Below are the code and all the weights of a small trained network. Each question names an input and a target symbol and asks about switching units off, where a switched-off unit gives its printed mean instead of its output.

import numpy as np


def w(rows, s, z=0):
    codes = np.array(rows[::2]) - 128.0
    scale = np.full(codes.shape[1], s)
    scale[-1] = z or s
    return codes * scale


def norm(h):
    return h / np.sqrt((h * h).mean(-1, keepdims=True) + 1e-5)


def f(y):
    return y / 2 * (1 + np.tanh(0.7978845608 * (y + 0.044715 * y**3)))


def softmax(a):
    e = np.exp(a - a.max(-1, keepdims=True))
    return e / e.sum(-1, keepdims=True)


def log_softmax(a):
    a = a - a.max(-1, keepdims=True)
    return a - np.log(np.exp(a).sum(-1, keepdims=True))


def net(x, mask):
    ids = ['ΓΔΘΞΣΨΩαεη'.index(c) for c in x.split()]
    T = len(ids)
    res = E[ids] + P[:T]
    u = 0
    for l in range(2):
        q, k, v = (norm(res) @ M[l].T for M in (Q, K, V))
        z = softmax(np.where(np.tri(T) > 0, q @ k.T / 2**0.5, -1e9)) @ v
        res = res + np.where(mask[u], z, O[l][:, -1]) @ O[l][:, :-1]
        u += 1
        y = f(norm(res) @ A[l][:, :-1].T + A[l][:, -1])
        res = res + np.where(mask[u : u + 8], y, B[l][:, -1]) @ B[l][:, :-1]
        u += 8
    return log_softmax(norm(res)[-1] @ U[:, :-1].T + U[:, -1])


Q, K, V, O, A, B = {}, {}, {}, {}, {}, {}
E = w([
[163,143,157,32,81,101,111,93],'Γ',
[150,94,116,144,155,135,160,189],'Δ',
[89,127,129,70,101,105,67,201],'Θ',
[126,87,67,178,145,135,79,91],'Ξ',
[133,146,94,83,127,128,57,127],'Σ',
[144,109,84,110,173,136,134,90],'Ψ',
[180,64,152,60,58,122,84,133],'Ω',
[98,136,157,102,74,72,58,127],'α',
[5,54,176,126,80,160,197,74],'ε',
[176,183,114,83,150,113,165,190],'η',
],0.017)
P = w([
[123,80,196,245,144,62,208,166],'0',
[151,246,76,59,181,79,30,103],'1',
[197,179,98,42,157,124,26,101],'2',
[178,150,138,41,163,139,41,114],'3',
[188,131,148,24,158,162,37,78],'4',
[148,121,137,26,146,131,34,85],'5',
[214,90,174,3,118,182,86,40],'6',
],0.0054)
Q[0] = w([
[255,119,113,73,110,113,138,131],'0.h0',
[90,10,152,79,89,178,69,99],'0.h0',
],0.0059)
K[0] = w([
[151,135,172,166,88,1,157,93],'0.h0',
[44,124,163,126,112,176,217,56],'0.h0',
],0.0044)
V[0] = w([
[30,162,253,208,141,98,243,21],'0.h0',
[151,108,132,104,20,236,235,72],'0.h0',
],0.0042)
O[0] = w([
[29,85,172,117,174,93,98,170,2],'0.h0',
[2,180,133,123,182,165,40,254,50],'0.h0',
],0.0086,0.0076)
A[0] = w([
[112,128,145,181,140,120,168,151,73],'0.n0',
[120,252,101,103,113,138,93,93,97],'0.n1',
[125,129,68,169,162,156,180,93,252],'0.n2',
[108,185,126,80,136,120,143,191,177],'0.n3',
[59,144,173,155,151,149,155,99,59],'0.n4',
[124,130,87,53,136,139,113,102,135],'0.n5',
[40,177,128,98,129,200,149,148,50],'0.n6',
[144,144,130,118,123,94,82,118,115],'0.n7',
],0.012,0.0031)
B[0] = w([
[69,181,78,137,110,140,116,75,123],'0.n0',
[139,69,139,102,103,159,138,128,252],'0.n1',
[140,137,171,84,92,136,100,139,183],'0.n2',
[99,145,195,146,108,143,126,60,142],'0.n3',
[2,68,87,143,222,41,141,140,130],'0.n4',
[137,154,161,160,131,116,192,126,254],'0.n5',
[40,142,69,135,107,67,167,108,130],'0.n6',
[117,139,160,141,153,165,177,128,191],'0.n7',
],0.011,0.0091)
Q[1] = w([
[12,205,50,158,146,109,179,205],'1.h0',
[183,174,152,2,166,146,178,96],'1.h0',
],0.0092)
K[1] = w([
[160,152,138,81,76,249,178,106],'1.h0',
[69,132,95,186,91,5,192,149],'1.h0',
],0.012)
V[1] = w([
[121,106,87,203,42,107,175,219],'1.h0',
[161,14,156,2,185,97,12,147],'1.h0',
],0.0082)
O[1] = w([
[91,2,95,36,60,49,179,134,66],'1.h0',
[150,200,153,38,195,71,72,107,253],'1.h0',
],0.015,0.0056)
A[1] = w([
[255,172,121,107,132,107,147,91,1],'1.n0',
[121,139,171,88,138,97,212,86,137],'1.n1',
[155,19,83,75,173,40,159,89,81],'1.n2',
[161,135,163,48,194,13,111,54,119],'1.n3',
[176,198,161,94,197,144,162,104,195],'1.n4',
[37,89,148,193,74,218,162,81,52],'1.n5',
[139,187,165,126,40,97,127,101,137],'1.n6',
[160,96,127,132,52,92,249,85,170],'1.n7',
],0.0097,0.0045)
B[1] = w([
[91,134,103,158,87,111,90,122,244],'1.n0',
[129,99,107,197,140,158,80,138,177],'1.n1',
[111,144,249,171,143,94,138,133,159],'1.n2',
[116,96,94,170,134,216,114,214,221],'1.n3',
[54,120,140,138,89,77,163,137,239],'1.n4',
[164,105,99,117,130,212,155,133,151],'1.n5',
[151,179,87,161,77,132,96,31,180],'1.n6',
[157,132,107,126,203,114,99,93,247],'1.n7',
],0.011,0.013)
U = w([
[108,114,172,112,103,136,121,110,93],'Γ',
[173,64,212,74,157,50,151,98,138],'Δ',
[97,161,254,136,39,135,178,101,104],'Θ',
[156,184,132,46,195,118,129,141,190],'Ξ',
[170,106,124,116,156,244,163,137,127],'Σ',
[130,90,175,234,145,111,78,141,33],'Ψ',
[139,98,170,34,30,134,78,187,163],'Ω',
[96,118,113,151,26,157,58,175,62],'α',
[52,87,95,51,71,77,211,138,254],'ε',
[129,130,68,122,63,57,95,36,118],'η',
],0.0079,0.0062)

Each question gives the input, a string of symbols that net reads in full, and the target symbol t.
The units are the heads (2 rows each of Q, K, V and O) and the neurons (one row each of A and B). Each row of codes is followed by its name. A weight is (code - 128) times the scale printed after its matrix; where a second scale follows, it is the last column's (O, A, B and U).
mask holds one flag per unit, layer by layer, with each layer's heads first. A switched-off unit (its flag False) gives its mean, the last column of its rows in O or B, instead of its output. The means were averaged over made-up inputs and are rounded, as every weight is.
A unit's drop is (log p(t) with every unit on - log p(t) with that unit switched off) / (log p(t) with every unit on - log p(t) with every unit switched off).
The circuit of an input: a set's keep is (log p(t) with only the set's units on - log p(t) with every unit switched off) / (log p(t) with every unit on - log p(t) with every unit switched off). Starting from the 12 units with the biggest drops (on a tie, the unit counted first), units are removed one at a time, each time the one whose removal leaves the highest keep (on an exact tie, the one counted first), for as long as the keep stays at least 0.8.
units of the circuit, in order: the units of the circuit, biggest drop first
unit that matters most: the unit with the biggest drop
k most important neurons: the k neurons with the biggest drops, biggest first
k most important neurons of layer l: the k neurons of layer l with the biggest drops, biggest first
input Θ Σ Ψ Σ Δ, target Δ: units of the circuit, in order -> 1.h0; 1.n2; 0.n5
input Ψ η Σ Σ Δ, target Ξ: units of the circuit, in order -> 1.h0; 0.h0; 0.n5
input Σ Ω α η Σ Ψ ε, target ε: 3 most important neurons -> 0.n6; 0.n4; 1.n7
input Θ Γ η η, target Δ: 3 most important neurons of layer 0 -> 0.n1; 0.n2; 0.n5
input Σ Σ Σ Θ, target η: 2 most important neurons -> 0.n5; 1.n3
input Ω Σ Γ Σ Σ Σ, target Ω: unit that matters most -> 0.h0
input η Ξ Θ Σ Σ Ω, target Σ: 2 most important neurons -> 0.n1; 0.n3
input Δ Ψ Σ Θ, target ε: 2 most important neurons -> 0.n0; 0.n1
input η Ψ Σ Σ α Ξ, target Σ: 2 most important neurons -> 0.n1; 0.n3
input Γ Ψ Σ Δ η Θ Σ, target Θ: 2 most important neurons of layer 0 -> 0.n5; 0.n3
input Ω Θ Δ Σ, target Ω: 3 most important neurons -> 0.n5; 1.n3; 0.n1
input Σ Ψ Σ ε Θ Σ Θ, target Θ: 3 most important neurons of layer 1 -> 1.n7; 1.n3; 1.n0
input Θ η Σ Δ Ψ Σ Ψ, target Δ: 4 most important neurons of layer 0 -> 0.n2; 0.n5; 0.n1; 0.n3
input Σ Ψ Σ Ξ Γ Ω, target η: 4 most important neurons -> 0.n5; 1.n3; 0.n1; 0.n2
input Ξ Ψ η Ψ Σ η Σ, target α: 4 most important neurons -> 0.n5; 0.n2; 1.n3; 0.n7
input α Σ Σ, target Ψ: 4 most important neurons of layer 0 -> 0.n5; 0.n2; 0.n1; 0.n3
input Θ Γ Θ Σ, target Δ: 3 most important neurons of layer 0 -> 0.n1; 0.n5; 0.n2
input Ψ Θ η Σ η η Θ, target Ξ: 3 most important neurons -> 0.n2; 0.n5; 0.n7
input η α η Σ Θ Σ Ω, target Σ: 3 most important neurons of layer 0 -> 0.n7; 0.n1; 0.n3
input Γ Σ Ψ Σ α, target Θ: 3 most important neurons -> 0.n5; 0.n3; 1.n7
input η Σ Ψ Δ Σ Σ, target Σ: most important neuron of layer 0 -> 0.n1
input Σ η ε Θ Δ, target Δ: 2 most important neurons -> 0.n6; 1.n3
input Σ Ω Σ Ψ Δ, target η: 2 most important neurons -> 1.n3; 0.n5
input ε Σ Θ, target Θ: 2 most important neurons -> 0.n3; 1.n7
input Ω Ξ Σ Σ η, target Ω: 3 most important neurons -> 0.n5; 1.n3; 1.n7
input Θ Σ Θ, target Δ: most important neuron of layer 1 -> 1.n2
input Σ Γ Σ ε Ψ, target Ψ: 4 most important neurons -> 0.n6; 0.n5; 0.n4; 1.n1
input Γ Θ Ψ, target Θ: 3 most important neurons of layer 1 -> 1.n7; 1.n4; 1.n3
input ε Ψ Ω η Ψ, target Ψ: 4 most important neurons of layer 0 -> 0.n5; 0.n4; 0.n6; 0.n7
